Below are the code and all the weights of a small trained network. Each question names an input and a class and asks about switching units off, where a switched-off unit gives its printed mean instead of its output.

import numpy as np


def w(rows, s, z=0):
    codes = np.array(rows[::2]) - 128.0
    scale = np.full(codes.shape[1], s)
    scale[-1] = z or s
    return codes * scale


def f(y):
    return np.maximum(y, 0)


def log_softmax(a):
    a = a - a.max(-1, keepdims=True)
    return a - np.log(np.exp(a).sum(-1, keepdims=True))


def net(x, mask):
    res = np.array(x, float).reshape(1, 8) / 4 @ E
    y = f(res @ A[0][:, :-1].T + A[0][:, -1])
    res = res + np.where(mask, y, B[0][:, -1]) @ B[0][:, :-1]
    return log_softmax(res[-1] @ U[:, :-1].T + U[:, -1])


A, B = {}, {}
E = w([
[208,198,238,171,126,108,172,197,197],'x0',
[150,89,99,117,43,85,118,173,39],'x1',
[72,118,82,112,120,187,116,212,149],'x2',
[173,196,117,123,116,94,127,211,114],'x3',
[66,62,113,126,52,26,67,91,176],'x4',
[155,114,100,112,100,204,183,96,139],'x5',
[129,61,157,121,119,136,57,92,75],'x6',
[132,206,93,135,2,159,118,125,114],'x7',
],0.008)
A[0] = w([
[147,142,143,128,184,119,119,153,128,100],'neuron 1',
[167,162,156,115,189,89,91,202,182,69],'neuron 2',
[192,4,79,102,100,5,137,132,77,128],'neuron 3',
[222,72,212,130,198,181,173,105,73,112],'neuron 4',
[170,135,85,108,148,212,98,193,6,101],'neuron 5',
[138,159,125,127,163,112,107,80,129,1],'neuron 6',
[153,148,127,129,85,166,154,109,153,84],'neuron 7',
[80,43,162,128,116,174,16,71,149,142],'neuron 8',
[169,213,157,129,214,62,81,47,88,102],'neuron 9',
[142,141,163,129,222,121,129,227,168,150],'neuron 10',
[192,167,158,123,37,165,132,37,199,100],'neuron 11',
[128,90,113,111,111,113,119,135,108,41],'neuron 12',
[158,148,202,146,53,49,104,220,108,143],'neuron 13',
[167,126,164,124,108,157,132,87,121,77],'neuron 14',
[162,136,187,134,64,69,104,200,120,144],'neuron 15',
[117,105,128,150,106,132,147,105,102,26],'neuron 16',
[122,145,116,120,139,157,121,147,119,106],'neuron 17',
],0.017,0.0063)
B[0] = w([
[131,115,162,134,136,127,115,129,169,167],'neuron 1',
[140,66,64,127,146,198,131,139,136,206],'neuron 2',
[62,94,140,129,99,45,118,130,134,251],'neuron 3',
[129,95,200,128,175,218,114,124,80,218],'neuron 4',
[121,136,57,129,20,164,126,127,108,210],'neuron 5',
[149,141,149,132,136,133,116,143,107,142],'neuron 6',
[136,166,150,132,121,117,119,123,143,157],'neuron 7',
[79,76,171,128,161,52,126,131,114,247],'neuron 8',
[151,155,127,128,201,78,140,133,64,209],'neuron 9',
[106,113,137,124,147,169,129,113,254,229],'neuron 10',
[108,181,191,122,47,174,124,126,111,198],'neuron 11',
[96,125,133,133,153,123,143,114,133,155],'neuron 12',
[155,210,135,115,100,77,144,122,125,253],'neuron 13',
[123,114,107,125,127,107,136,141,188,152],'neuron 14',
[148,209,132,142,118,99,118,130,116,227],'neuron 15',
[118,122,138,130,132,130,114,158,148,140],'neuron 16',
[132,121,97,138,115,122,145,117,121,146],'neuron 17',
],0.026,0.018)
U = w([
[124,96,76,151,121,136,109,130,45,90],'0',
[126,189,164,146,112,18,116,124,69,161],'1',
[182,120,205,141,254,151,125,114,146,82],'2',
[52,45,160,142,125,116,81,106,114,156],'3',
[248,92,127,168,127,119,128,173,154,2],'4',
[191,201,118,135,80,190,139,117,160,206],'5',
[171,145,81,143,190,91,146,137,208,97],'6',
],0.0065,0.0062)

Each question gives the input, the list of numbers given to net, and the class t.
The units are the neurons (one row each of A and B). Each row of codes is followed by its name. A weight is (code - 128) times the scale printed after its matrix; where a second scale follows, it is the last column's (A, B and U).
mask holds one flag per neuron, in row order. A switched-off neuron (its flag False) gives its mean, the last column of its row in B, instead of its output. The means were averaged over made-up inputs and are rounded, as every weight is.
A unit's drop is (log p(t) with every unit on - log p(t) with that unit switched off) / (log p(t) with every unit on - log p(t) with every unit switched off).
The circuit of an input: a set's keep is (log p(t) with only the set's units on - log p(t) with every unit switched off) / (log p(t) with every unit on - log p(t) with every unit switched off). Starting from the 12 units with the biggest drops (on a tie, the unit counted first), units are removed one at a time, each time the one whose removal leaves the highest keep (on an exact tie, the one counted first), for as long as the keep stays at least 0.8.
units of the circuit, in order: the units of the circuit, biggest drop first
k most important neurons: the k neurons with the biggest drops, biggest first
drop when u is switched off: that unit's drop, to one decimal
input [3,-5,1,-5,-5,6,7,5], class 5: units of the circuit, in order -> (neuron 3)
input [-1,3,6,4,0,-3,0,7], class 5: 3 most important neurons -> (neuron 8; neuron 3; neuron 5)
input [-4,-1,-3,1,1,-5,1,-6], class 3: 3 most important neurons -> (neuron 13; neuron 15; neuron 3)
input [-6,-1,-8,3,-6,7,7,-2], class 3: units of the circuit, in order -> (neuron 5; neuron 4)
input [2,-2,2,1,6,4,-3,8], class 5: 3 most important neurons -> (neuron 8; neuron 3; neuron 11)
input [2,-4,3,5,6,2,4,-3], class 3: 3 most important neurons -> (neuron 9; neuron 13; neuron 8)
input [-1,-8,-3,-8,-1,7,2,-2], class 2: 3 most important neurons -> (neuron 3; neuron 4; neuron 5)
input [1,-4,7,-4,-4,-6,1,4], class 5: 2 most important neurons -> (neuron 3; neuron 8)
input [-8,-1,-5,-1,4,-6,-4,7], class 3: 4 most important neurons -> (neuron 13; neuron 15; neuron 8; neuron 7)
input [-5,6,5,-8,-8,6,-1,3], class 0: 4 most important neurons -> (neuron 10; neuron 13; neuron 11; neuron 15)
input [-2,-1,-3,1,-7,0,3,1], class 0: units of the circuit, in order -> (neuron 5; neuron 13; neuron 10)
input [-7,1,-3,-2,-7,6,-2,-3], class 0: units of the circuit, in order -> (neuron 5; neuron 10)
input [8,-2,1,6,-5,4,5,-2], class 5: 4 most important neurons -> (neuron 8; neuron 5; neuron 13; neuron 15)
input [4,-1,0,-5,-8,1,-2,0], class 2: units of the circuit, in order -> (neuron 4)
input [-2,-7,-5,-1,0,4,-7,0], class 5: 3 most important neurons -> (neuron 8; neuron 3; neuron 11)
input [-4,4,-8,3,-5,-1,1,-5], class 3: drop when neuron 13 is switched off -> 1.0
input [-1,-8,6,3,-1,-2,8,-4], class 2: drop when neuron 11 is switched off -> 0.2
input [-8,3,-2,6,3,-2,6,-4], class 3: drop when neuron 15 is switched off -> 0.1
